Below are the code and all the weights of a small trained network. Each question names an input and a class and asks about switching units off, where a switched-off unit gives its printed mean instead of its output.

import numpy as np


def w(rows, s, z=0):
    codes = np.array(rows[::2]) - 128.0
    scale = np.full(codes.shape[1], s)
    scale[-1] = z or s
    return codes * scale


def f(y):
    return y / 2 * (1 + np.tanh(0.7978845608 * (y + 0.044715 * y**3)))


def log_softmax(a):
    a = a - a.max(-1, keepdims=True)
    return a - np.log(np.exp(a).sum(-1, keepdims=True))


def net(x, mask):
    res = np.array(x, float).reshape(1, 7) / 4 @ E
    y = f(res @ A[0][:, :-1].T + A[0][:, -1])
    res = res + np.where(mask, y, B[0][:, -1]) @ B[0][:, :-1]
    return log_softmax(res[-1] @ U[:, :-1].T + U[:, -1])


A, B = {}, {}
E = w([
[133,129,132,126,125,132,123,132,123,135],'x0',
[120,127,116,128,137,122,139,125,138,114],'x1',
[178,123,202,138,47,68,135,161,240,78],'x2',
[1,178,127,85,64,150,196,209,161,165],'x3',
[108,181,199,214,136,220,196,33,178,147],'x4',
[68,80,227,128,188,145,88,158,100,57],'x5',
[160,56,110,146,58,185,223,145,61,76],'x6',
],0.0075)
A[0] = w([
[175,170,14,122,79,121,139,116,146,180,89],'neuron 0',
[219,104,124,122,167,110,81,87,96,108,73],'neuron 1',
[112,177,194,159,142,212,184,15,153,148,101],'neuron 2',
[183,114,145,154,159,133,114,95,121,126,64],'neuron 3',
[114,144,134,105,175,83,76,94,165,166,98],'neuron 4',
[139,93,145,113,103,147,167,133,99,124,128],'neuron 5',
[10,173,112,95,77,146,180,235,138,183,40],'neuron 6',
[101,153,133,104,172,81,94,114,155,171,113],'neuron 7',
[92,187,134,117,173,106,69,110,181,175,125],'neuron 8',
[143,139,133,125,137,115,146,131,119,143,123],'neuron 9',
[109,169,113,131,175,108,66,151,157,150,87],'neuron 10',
[206,113,101,145,167,117,127,96,118,126,69],'neuron 11',
[135,75,95,128,84,174,190,153,71,95,121],'neuron 12',
[53,67,209,129,217,131,104,190,94,51,79],'neuron 13',
[141,90,46,49,135,47,79,227,70,108,83],'neuron 14',
[124,120,84,120,127,104,88,186,108,124,66],'neuron 15',
[60,147,32,117,214,181,132,98,12,173,2],'neuron 16',
[179,152,57,132,118,104,160,120,148,190,96],'neuron 17',
[175,128,170,132,61,82,140,158,226,83,61],'neuron 18',
[176,72,138,130,96,147,193,139,73,102,149],'neuron 19',
[118,104,125,134,101,122,163,99,96,110,94],'neuron 20',
[136,104,130,120,91,96,101,148,129,113,57],'neuron 21',
],0.011,0.003)
B[0] = w([
[61,139,194,50,62,153,138,105,52,114,195],'neuron 0',
[105,117,74,103,197,102,79,64,172,72,197],'neuron 1',
[43,111,99,228,93,108,170,102,155,210,248],'neuron 2',
[99,126,94,105,174,107,97,100,152,114,168],'neuron 3',
[155,152,85,130,127,169,134,188,114,109,170],'neuron 4',
[163,140,99,137,121,123,141,136,101,119,161],'neuron 5',
[122,111,56,103,233,102,35,29,161,54,249],'neuron 6',
[172,129,95,143,124,152,123,174,84,125,168],'neuron 7',
[184,141,75,153,113,160,157,179,70,112,188],'neuron 8',
[121,127,143,148,130,122,116,124,107,117,128],'neuron 9',
[171,148,104,138,125,144,159,167,105,107,165],'neuron 10',
[109,127,103,98,175,126,72,85,139,94,178],'neuron 11',
[179,156,85,153,132,164,133,201,76,116,206],'neuron 12',
[77,146,178,29,38,137,119,83,36,131,226],'neuron 13',
[65,126,118,248,116,131,181,96,167,220,229],'neuron 14',
[100,129,121,187,94,135,166,107,168,142,159],'neuron 15',
[218,93,250,95,139,80,139,187,237,122,223],'neuron 16',
[81,126,176,80,71,132,108,107,44,124,178],'neuron 17',
[207,91,228,94,169,104,137,183,195,143,210],'neuron 18',
[162,177,71,129,135,162,130,195,120,110,203],'neuron 19',
[163,130,115,136,126,127,110,141,95,164,150],'neuron 20',
[124,119,155,158,132,125,146,126,154,152,146],'neuron 21',
],0.016,0.013)
U = w([
[77,129,102,209,89,106,167,97,176,236,254],'0',
[128,130,52,66,203,89,39,53,162,74,82],'1',
[238,89,246,61,126,69,138,199,217,157,58],'2',
[218,209,37,122,106,188,133,219,68,119,97],'3',
[77,161,185,1,18,134,112,89,46,144,148],'4',
],0.007,0.00099)

Each question gives the input, the list of numbers given to net, and the class t.
The units are the neurons (one row each of A and B). Each row of codes is followed by its name. A weight is (code - 128) times the scale printed after its matrix; where a second scale follows, it is the last column's (A, B and U).
mask holds one flag per neuron, in row order. A switched-off neuron (its flag False) gives its mean, the last column of its row in B, instead of its output. The means were averaged over made-up inputs and are rounded, as every weight is.
A unit's drop is (log p(t) with every unit on - log p(t) with that unit switched off) / (log p(t) with every unit on - log p(t) with every unit switched off).
The circuit of an input: a set's keep is (log p(t) with only the set's units on - log p(t) with every unit switched off) / (log p(t) with every unit on - log p(t) with every unit switched off). Starting from the 12 units with the biggest drops (on a tie, the unit counted first), units are removed one at a time, each time the one whose removal leaves the highest keep (on an exact tie, the one counted first), for as long as the keep stays at least 0.8.
circuit, biggest first: the units of the circuit, biggest drop first
unit that matters most: the unit with the biggest drop
k most important neurons: the k neurons with the biggest drops, biggest first
drop of u: that unit's drop, to one decimal
input [-3,-3,5,5,-4,5,3], class 1: 4 most important neurons : (neuron 6; neuron 16; neuron 2; neuron 0)
input [-7,-4,6,4,-7,-6,-8], class 3: 4 most important neurons : (neuron 8; neuron 2; neuron 4; neuron 7)
input [8,-4,-8,2,-6,-4,5], class 2: circuit, biggest first : (neuron 16)
input [3,3,-7,7,-8,3,6], class 0: 2 most important neurons : (neuron 14; neuron 15)
input [4,-3,7,-7,-3,8,6], class 4: 2 most important neurons : (neuron 13; neuron 6)
input [3,-2,-6,-3,7,8,0], class 4: 2 most important neurons : (neuron 13; neuron 14)
input [-7,-7,-5,4,3,1,1], class 2: 2 most important neurons : (neuron 16; neuron 14)
input [-2,2,-6,-1,5,3,5], class 2: 2 most important neurons : (neuron 16; neuron 14)
input [7,-1,2,-2,-3,5,6], class 3: 3 most important neurons : (neuron 19; neuron 12; neuron 0)
input [-4,4,2,-3,4,-6,7], class 3: 2 most important neurons : (neuron 19; neuron 13)
input [8,4,1,-6,-6,-5,-3], class 0: 2 most important neurons : (neuron 14; neuron 6)
input [-8,3,-6,5,6,7,2], class 4: 4 most important neurons : (neuron 13; neuron 14; neuron 18; neuron 15)
input [-1,-4,2,-1,2,-7,7], class 3: 4 most important neurons : (neuron 19; neuron 12; neuron 13; neuron 5)
input [-1,1,0,6,5,-6,2], class 1: 2 most important neurons : (neuron 6; neuron 13)
input [8,4,0,-4,-6,-7,2], class 4: 4 most important neurons : (neuron 0; neuron 17; neuron 2; neuron 11)
input [1,-4,0,-5,-3,-6,0], class 4: circuit, biggest first : (neuron 0)
input [0,5,1,6,-6,3,0], class 0: drop of neuron 21 : 0.1
input [8,-8,-4,-2,-8,7,-5], class 0: drop of neuron 15 : 0.0
input [0,7,6,6,2,6,-3], class 1: drop of neuron 16 : 3.4
input [-8,-3,-2,-3,3,-7,-6], class 4: unit that matters most : neuron 0
input [4,3,6,-5,-6,1,-3], class 0: drop of neuron 16 : 0.9
